Below are the code and all the weights of a small trained network. Each question names an input and a class and asks about switching units off, where a switched-off unit gives its printed mean instead of its output.

import numpy as np


def w(rows, s, z=0):
    codes = np.array(rows[::2]) - 128.0
    scale = np.full(codes.shape[1], s)
    scale[-1] = z or s
    return codes * scale


def f(y):
    return np.maximum(y, 0)


def log_softmax(a):
    a = a - a.max(-1, keepdims=True)
    return a - np.log(np.exp(a).sum(-1, keepdims=True))


def net(x, mask):
    res = np.array(x, float).reshape(1, 8) / 4 @ E
    y = f(res @ A[0][:, :-1].T + A[0][:, -1])
    res = res + np.where(mask, y, B[0][:, -1]) @ B[0][:, :-1]
    return log_softmax(res[-1] @ U[:, :-1].T + U[:, -1])


A, B = {}, {}
E = w([
[167,105,47,62],'x0',
[129,129,128,128],'x1',
[106,250,86,110],'x2',
[125,126,124,131],'x3',
[127,128,127,129],'x4',
[121,123,118,135],'x5',
[210,159,99,189],'x6',
[127,128,127,128],'x7',
],0.012)
A[0] = w([
[114,125,131,147,88],'neuron 0',
[159,64,140,120,130],'neuron 1',
[166,48,143,144,100],'neuron 2',
[97,157,183,190,4],'neuron 3',
[146,128,103,164,40],'neuron 4',
[141,94,140,129,76],'neuron 5',
[61,114,142,71,47],'neuron 6',
[173,99,52,31,23],'neuron 7',
[145,93,138,139,127],'neuron 8',
[107,152,163,187,41],'neuron 9',
[94,239,79,114,98],'neuron 10',
[80,118,118,94,57],'neuron 11',
[135,121,117,134,79],'neuron 12',
[113,222,76,113,118],'neuron 13',
[98,145,179,183,43],'neuron 14',
[99,122,121,106,100],'neuron 15',
[139,119,85,109,53],'neuron 16',
[127,120,95,112,95],'neuron 17',
[211,142,91,198,80],'neuron 18',
[116,121,135,105,70],'neuron 19',
[142,82,131,146,138],'neuron 20',
[56,107,142,70,65],'neuron 21',
[207,161,116,182,73],'neuron 22',
[173,103,59,48,70],'neuron 23',
[168,144,120,158,86],'neuron 24',
[98,147,180,182,56],'neuron 25',
[84,117,144,63,135],'neuron 26',
[103,121,125,124,75],'neuron 27',
[163,108,77,75,74],'neuron 28',
[36,117,148,50,99],'neuron 29',
[86,216,79,111,73],'neuron 30',
[88,116,142,89,55],'neuron 31',
[90,141,178,180,77],'neuron 32',
[139,102,78,108,60],'neuron 33',
[249,151,98,215,50],'neuron 34',
[156,49,128,143,139],'neuron 35',
[175,44,157,139,100],'neuron 36',
[164,115,97,116,61],'neuron 37',
[161,134,115,159,78],'neuron 38',
],0.015,0.004)
B[0] = w([
[142,141,133,138,138],'neuron 0',
[136,133,196,93,199],'neuron 1',
[139,122,209,90,210],'neuron 2',
[112,170,126,222,189],'neuron 3',
[129,118,103,113,147],'neuron 4',
[139,129,157,109,158],'neuron 5',
[132,106,57,85,202],'neuron 6',
[98,170,123,253,236],'neuron 7',
[127,121,162,109,167],'neuron 8',
[102,151,120,200,177],'neuron 9',
[122,105,243,74,245],'neuron 10',
[136,144,93,95,172],'neuron 11',
[132,125,124,133,132],'neuron 12',
[146,128,233,83,234],'neuron 13',
[113,153,132,221,187],'neuron 14',
[125,138,103,99,158],'neuron 15',
[113,144,123,171,160],'neuron 16',
[119,146,125,150,155],'neuron 17',
[140,116,40,76,208],'neuron 18',
[134,124,114,119,146],'neuron 19',
[130,126,174,103,177],'neuron 20',
[151,120,52,75,212],'neuron 21',
[131,101,50,82,198],'neuron 22',
[100,168,123,238,227],'neuron 23',
[123,108,89,107,163],'neuron 24',
[111,168,132,207,189],'neuron 25',
[126,98,67,91,207],'neuron 26',
[139,148,110,111,141],'neuron 27',
[123,160,128,208,197],'neuron 28',
[133,83,30,73,241],'neuron 29',
[151,86,217,101,223],'neuron 30',
[155,153,83,82,174],'neuron 31',
[127,170,127,206,192],'neuron 32',
[153,158,143,184,170],'neuron 33',
[137,102,9,60,232],'neuron 34',
[131,126,209,89,211],'neuron 35',
[129,101,216,89,219],'neuron 36',
[110,130,114,157,159],'neuron 37',
[124,121,94,109,156],'neuron 38',
],0.031,0.012)
U = w([
[98,110,254,108,23],'0',
[99,113,104,109,86],'1',
[71,169,176,217,254],'2',
],0.0099,0.0013)

Each question gives the input, the list of numbers given to net, and the class t.
The units are the neurons (one row each of A and B). Each row of codes is followed by its name. A weight is (code - 128) times the scale printed after its matrix; where a second scale follows, it is the last column's (A, B and U).
mask holds one flag per neuron, in row order. A switched-off neuron (its flag False) gives its mean, the last column of its row in B, instead of its output. The means were averaged over made-up inputs and are rounded, as every weight is.
A unit's drop is (log p(t) with every unit on - log p(t) with that unit switched off) / (log p(t) with every unit on - log p(t) with every unit switched off).
unit that matters most: the unit with the biggest drop
k most important neurons: the k neurons with the biggest drops, biggest first
drop when u is switched off: that unit's drop, to one decimal
input [-8,5,-2,-2,8,-5,-8,-1], class 1: most important neuron	neuron 29
input [8,5,4,-4,-8,7,7,-2], class 2: 2 most important neurons	neuron 7; neuron 23
input [-8,4,-7,-1,7,-2,4,-4], class 2: 4 most important neurons	neuron 3; neuron 14; neuron 25; neuron 32
input [8,-5,8,-2,-4,3,1,-4], class 0: 3 most important neurons	neuron 10; neuron 13; neuron 30
input [-6,-4,7,4,8,1,-8,1], class 1: 3 most important neurons	neuron 29; neuron 21; neuron 6
input [-4,3,-6,4,2,-8,7,-8], class 1: 2 most important neurons	neuron 34; neuron 18
input [4,7,6,1,-3,5,6,7], class 0: 2 most important neurons	neuron 10; neuron 13
input [3,6,8,6,-6,7,8,2], class 0: 3 most important neurons	neuron 10; neuron 13; neuron 30
input [-4,7,-1,5,4,7,3,-7], class 2: 2 most important neurons	neuron 29; neuron 21
input [5,7,4,5,-4,-4,1,4], class 2: 2 most important neurons	neuron 7; neuron 23
input [1,2,-6,-7,2,-5,7,-6], class 1: 4 most important neurons	neuron 34; neuron 18; neuron 10; neuron 22
input [0,8,-5,-3,1,2,6,-1], class 1: drop when neuron 22 is switched off	0.6
input [-6,8,7,1,-4,5,5,8], class 0: drop when neuron 13 is switched off	0.1
input [7,-5,5,2,-1,2,5,7], class 2: drop when neuron 23 is switched off	0.7
input [-5,1,1,0,6,7,-4,-4], class 2: unit that matters most	neuron 34
